Below are the code and all the weights of a small trained network. Each question names an input and a class and asks about switching units off, where a switched-off unit gives its printed mean instead of its output.

import numpy as np


def w(rows, s, z=0):
    codes = np.array(rows[::2]) - 128.0
    scale = np.full(codes.shape[1], s)
    scale[-1] = z or s
    return codes * scale


def norm(h):
    return h / np.sqrt((h * h).mean(-1, keepdims=True) + 1e-5)


def f(y):
    return np.maximum(y, 0)


def log_softmax(a):
    a = a - a.max(-1, keepdims=True)
    return a - np.log(np.exp(a).sum(-1, keepdims=True))


def net(x, mask):
    res = np.array(x, float).reshape(1, 3) / 4 @ E
    u = 0
    for l in range(4):
        y = f(norm(res) @ A[l][:, :-1].T + A[l][:, -1])
        res = res + np.where(mask[u : u + 3], y, B[l][:, -1]) @ B[l][:, :-1]
        u += 3
    return log_softmax(norm(res)[-1] @ U[:, :-1].T + U[:, -1])


A, B = {}, {}
E = w([
[105,64,208,48,55,22,70,146,106,181,114],'x0',
[155,101,166,152,252,187,115,134,141,37,91],'x1',
[62,64,121,182,113,183,118,146,82,145,85],'x2',
],0.0027)
A[0] = w([
[156,58,223,148,210,120,75,103,164,5,98,153],'L0N0',
[246,231,76,129,100,86,203,79,211,84,247,3],'L0N1',
[155,151,197,28,202,88,94,94,192,60,167,64],'L0N2',
],0.0025)
B[0] = w([
[133,64,180,103,183,111,120,162,96,48,193,252],'L0N0',
[81,172,249,231,142,125,140,154,156,123,155,217],'L0N1',
[223,130,17,64,161,73,139,144,1,229,68,186],'L0N2',
],0.0042,0.0034)
A[1] = w([
[198,145,107,60,135,87,109,122,124,158,153,3],'L1N0',
[161,183,146,51,152,68,190,97,197,107,213,185],'L1N1',
[228,155,127,1,116,52,100,116,190,118,145,26],'L1N2',
],0.0032,0.0021)
B[1] = w([
[176,113,78,152,81,71,77,44,146,45,64,165],'L1N0',
[152,165,167,143,151,103,69,100,184,117,130,253],'L1N1',
[204,154,71,130,145,109,16,2,111,92,88,200],'L1N2',
],0.0046,0.0028)
A[2] = w([
[98,169,3,153,100,163,211,121,114,177,123,2],'L2N0',
[156,106,78,101,209,176,148,148,98,78,123,67],'L2N1',
[154,224,86,158,77,95,122,93,195,163,67,78],'L2N2',
],0.0043,0.0025)
B[2] = w([
[139,67,78,33,131,50,165,206,87,36,14,179],'L2N0',
[92,173,93,159,25,110,78,46,163,172,144,252],'L2N1',
[3,96,185,183,84,102,123,80,140,107,40,235],'L2N2',
],0.0053,0.0032)
A[3] = w([
[117,142,105,120,71,93,118,109,112,254,116,110],'L3N0',
[109,178,166,173,106,117,236,141,156,163,129,6],'L3N1',
[219,209,134,97,179,108,104,100,179,126,170,128],'L3N2',
],0.0056,0.0022)
B[3] = w([
[207,206,143,148,191,248,137,157,132,138,145,224],'L3N0',
[16,137,211,169,184,7,225,122,72,166,141,175],'L3N1',
[109,88,51,72,97,189,255,227,164,199,197,253],'L3N2',
],0.0053,0.0039)
U = w([
[43,198,201,210,137,77,201,111,160,147,140,218],'0',
[125,147,48,119,142,189,226,178,203,150,233,198],'1',
[168,216,161,139,79,93,28,43,178,154,58,125],'2',
[231,68,63,42,158,67,111,135,110,137,158,81],'3',
[94,109,43,102,88,108,187,186,100,81,39,141],'4',
[86,132,58,235,135,193,75,42,143,59,172,95],'5',
[179,181,173,122,102,238,120,188,92,224,129,213],'6',
[88,50,250,107,151,111,57,169,99,100,137,1],'7',
],0.012,0.00077)

Each question gives the input, the list of numbers given to net, and the class t.
The units are the neurons (one row each of A and B). Each row of codes is followed by its name. A weight is (code - 128) times the scale printed after its matrix; where a second scale follows, it is the last column's (A, B and U).
mask holds one flag per neuron, layer by layer. A switched-off neuron (its flag False) gives its mean, the last column of its row in B, instead of its output. The means were averaged over made-up inputs and are rounded, as every weight is.
A unit's drop is (log p(t) with every unit on - log p(t) with that unit switched off) / (log p(t) with every unit on - log p(t) with every unit switched off).
The circuit of an input: a set's keep is (log p(t) with only the set's units on - log p(t) with every unit switched off) / (log p(t) with every unit on - log p(t) with every unit switched off). Starting from all 12 units, units are removed one at a time, each time the one whose removal leaves the highest keep (on an exact tie, the one counted first), for as long as the keep stays at least 0.8.
units of the circuit, in order: the units of the circuit, biggest drop first
k most important neurons: the k neurons with the biggest drops, biggest first
top k neurons in layer l: the k neurons of layer l with the biggest drops, biggest first
drop of u: that unit's drop, to one decimal
input [-4,8,0], class 1: units of the circuit, in order => L2N2, L3N2
input [5,-1,6], class 6: 2 most important neurons => L3N0, L0N0
input [1,-7,-4], class 2: units of the circuit, in order => L1N2
input [-2,-8,1], class 4: 2 most important neurons => L2N0, L0N0
input [-5,-1,2], class 4: 2 most important neurons => L2N0, L0N0
input [0,7,-7], class 1: 2 most important neurons => L3N2, L2N0
input [1,-8,-2], class 2: 4 most important neurons => L2N2, L3N2, L1N2, L0N1
input [3,-4,0], class 2: 2 most important neurons => L0N1, L3N2
input [-7,-1,-5], class 0: 2 most important neurons => L0N0, L3N1
input [1,1,-8], class 3: top 2 neurons in layer 2 => L2N1, L2N2
input [2,-7,7], class 6: 2 most important neurons => L3N0, L3N2
input [0,1,3], class 5: 2 most important neurons => L3N2, L0N2
input [-4,5,0], class 1: 2 most important neurons => L2N2, L3N2
input [-8,-1,-8], class 0: top 2 neurons in layer 0 => L0N1, L0N0
input [-2,-1,-6], class 0: units of the circuit, in order => L0N1
input [6,-3,-4], class 2: 2 most important neurons => L2N2, L0N0
input [2,-6,8], class 6: 2 most important neurons => L3N0, L3N2
input [8,0,-3], class 2: top 2 neurons in layer 1 => L1N0, L1N2
input [-7,-1,3], class 4: 2 most important neurons => L2N0, L0N0
input [-3,-8,5], class 4: top neuron in layer 2 => L2N0
input [2,8,-1], class 3: top 2 neurons in layer 0 => L0N2, L0N0
input [3,4,-4], class 3: drop of L0N2 => 0.3
input [-6,-4,-1], class 0: drop of L0N1 => 0.2
input [8,-3,-3], class 2: drop of L0N0 => 0.1
